Each row is followed by its class.
[ -7  14   2 -10  11   4   0   8  -4   7  -4  -5   5  -1  15  31  12  -8
 -11   9  -4   9  -5  -1   3  -5 -12   1 -12   7  -3   6  -2   6  -8  -1
  -6   7  14  -4   2   3  -5  -2  26 -21  23   5   2   0   6  -5   2   0
 -12  37  -5  31   1  -4]
F
[ -7   3   3   4  -4  -1  -1  -2  18  -2  11   4  -2   8  -6   8  -7  24
  40 -15  16  -2  -3   7   0   3  27  -9   6   9   0   2  11  -4   0   4
   1  -9 -13  -3 -15  -1   2  12 -13  -3 -22  -4   5  -7   0   8   2 -33
   7   3  -5  -2  -1   7]
Z
[ 10   5  -5  -5  -6  -3   1   5  10   1  -3   3  -6   6  -1   5   3  11
  -5 -20   7  -4  -1   1   5  -2  -3  -5  -1  10  -2   3  -1  -2   1  -3
   0   9 -11  -1   7  -2  -6   9   3  -5  -2  12   0   1   5  -4   8  -9
   3   9  -1  -3   0   4]
R
[  7 -29 -33  -7  -1 -24   7  -3   0   5  -1  -2  12   7  -1 -28 -11  -4
   6   5  10  -2   6   1   0   6  15  -1  15   1 -12  -2   6  18   3  25
   9   0  -2 -12  18  10   1  15  -6  -5  15  13   5  -8  -1  -5  -3  36
  -4 -20   2 -42   3  -7]
R
[-11  29  25  -2   8  14  -1  -3 -22  -5   6 -14   6  -3   9  15  15 -22
 -14  15 -15   4   8   3   9  -1 -23   1 -21 -24  11  -3  -1  -9   0  -5
  -7  -4  21   1 -23   7   7 -19  50   7  35  -8   6  -6   7  -2   8  -3
  -5  29  -2  40   3  -4]
Z
[ -6   3  -6 -16   4  -6   6   4  12   1  -1   8  14   0  12  23   7  18
  -3 -22  18   6   5   7   1  -3  19  -1   1   6  -6   2   5  -3  -2  11
   4 -11   8  -7  -3  18   3  27  10  -2  24  20   0 -12   6  12   1 -26
 -14   3   0 -14   2  -4]
F
[ -9  13   5  -7   1  -7  19  -2  10   2  10   3  12 -22  11  50   6  24
 -15  -5  13   9   4   4   5  -2   5   4  -2  -1   6  -4   6  -4 -14  10
   5  -7  11 -10  -8   1   0   6   5   1  12  -8   8  -7  -1  37  -6 -47
  -8   3   3  12  19 -10]
V
[  0   6  -2  -5  -3  -2  -2  11  13   2  -3   0  -2  -9   1  27  -3  18
  -4  -3  11   1  -6  -5  -1  -9   6   4  -2   6  -1  -5  -2   1  -2   4
   6  21 -17  -5  10 -17 -10  14   7  -8  -5   5   5   5   0  -1   6 -26
  -9  12   3   1  11 -16]
F
[ -1  -5  -5  -4   2  -7   7  11  10 -11  -1  -1  -4   5  -3   4  -6  17
 -31  -7  13   0  -7  -2  -2   0  14   2   4  15  -9  -5  10   1   0   3
   0   6 -12 -14   3  -3 -11  17  -5   6  -8  13  -2   0   3   5   3  -9
  -2   7   0 -10   5  10]
F
[  7 -12  -2  20   6 -11  11   1  -2  -4   0  -2  10 -23   2  -4  -6   3
   9  10   6  -1  -2  -2   3   7  -7  -3   7   0  -2 -14   2  11  -5   0
  12  -9  -1   0   8   6  -4  -4  -9  -7  17   2   0   1  -7   7  -9  22
   4 -31  -1 -50  -7  -8]
Z
[  6   0  -4  -2   2  -2   3   6   9   3  -5   0   4  -7   7  12  -3   5
  -3  15   6 -11  -5   0 -18  -1   3   0   2   1  -1   7  -3   5   5   3
  10   8   5  -1  14  -3  -3  10   7   3  10  10   5   4   1  -7   2  -1
  -3   4  -6  -9   2  -6]
F
[  3 -24 -16  -8   0 -13   0   5  20   3  -4   6   2  11  -3 -13 -19  19
   3  -1  15   0  -1  -2  -2  -4  21  -4  14  15  -9   6   4   8   2   7
   2   7 -11  -1  18   6  -6  25   0  -4  -2  21   1  -7   1  -2   6  15
  -1 -13   0 -28   1   8]
R
[  5 -19  -5  -4  -5  -2  -5   3  18   2   1  -1  -1  13  -5 -16   0   2
   1  -4   6   0  -1   2  -4  -8  15   1   7  13  -9   7   2   6   2   6
   2   8 -15   2  13   1  -2  10  -5  -6  -7   5  -4   4   2   0   7   6
  -2  -6   4 -20   3   7]
P
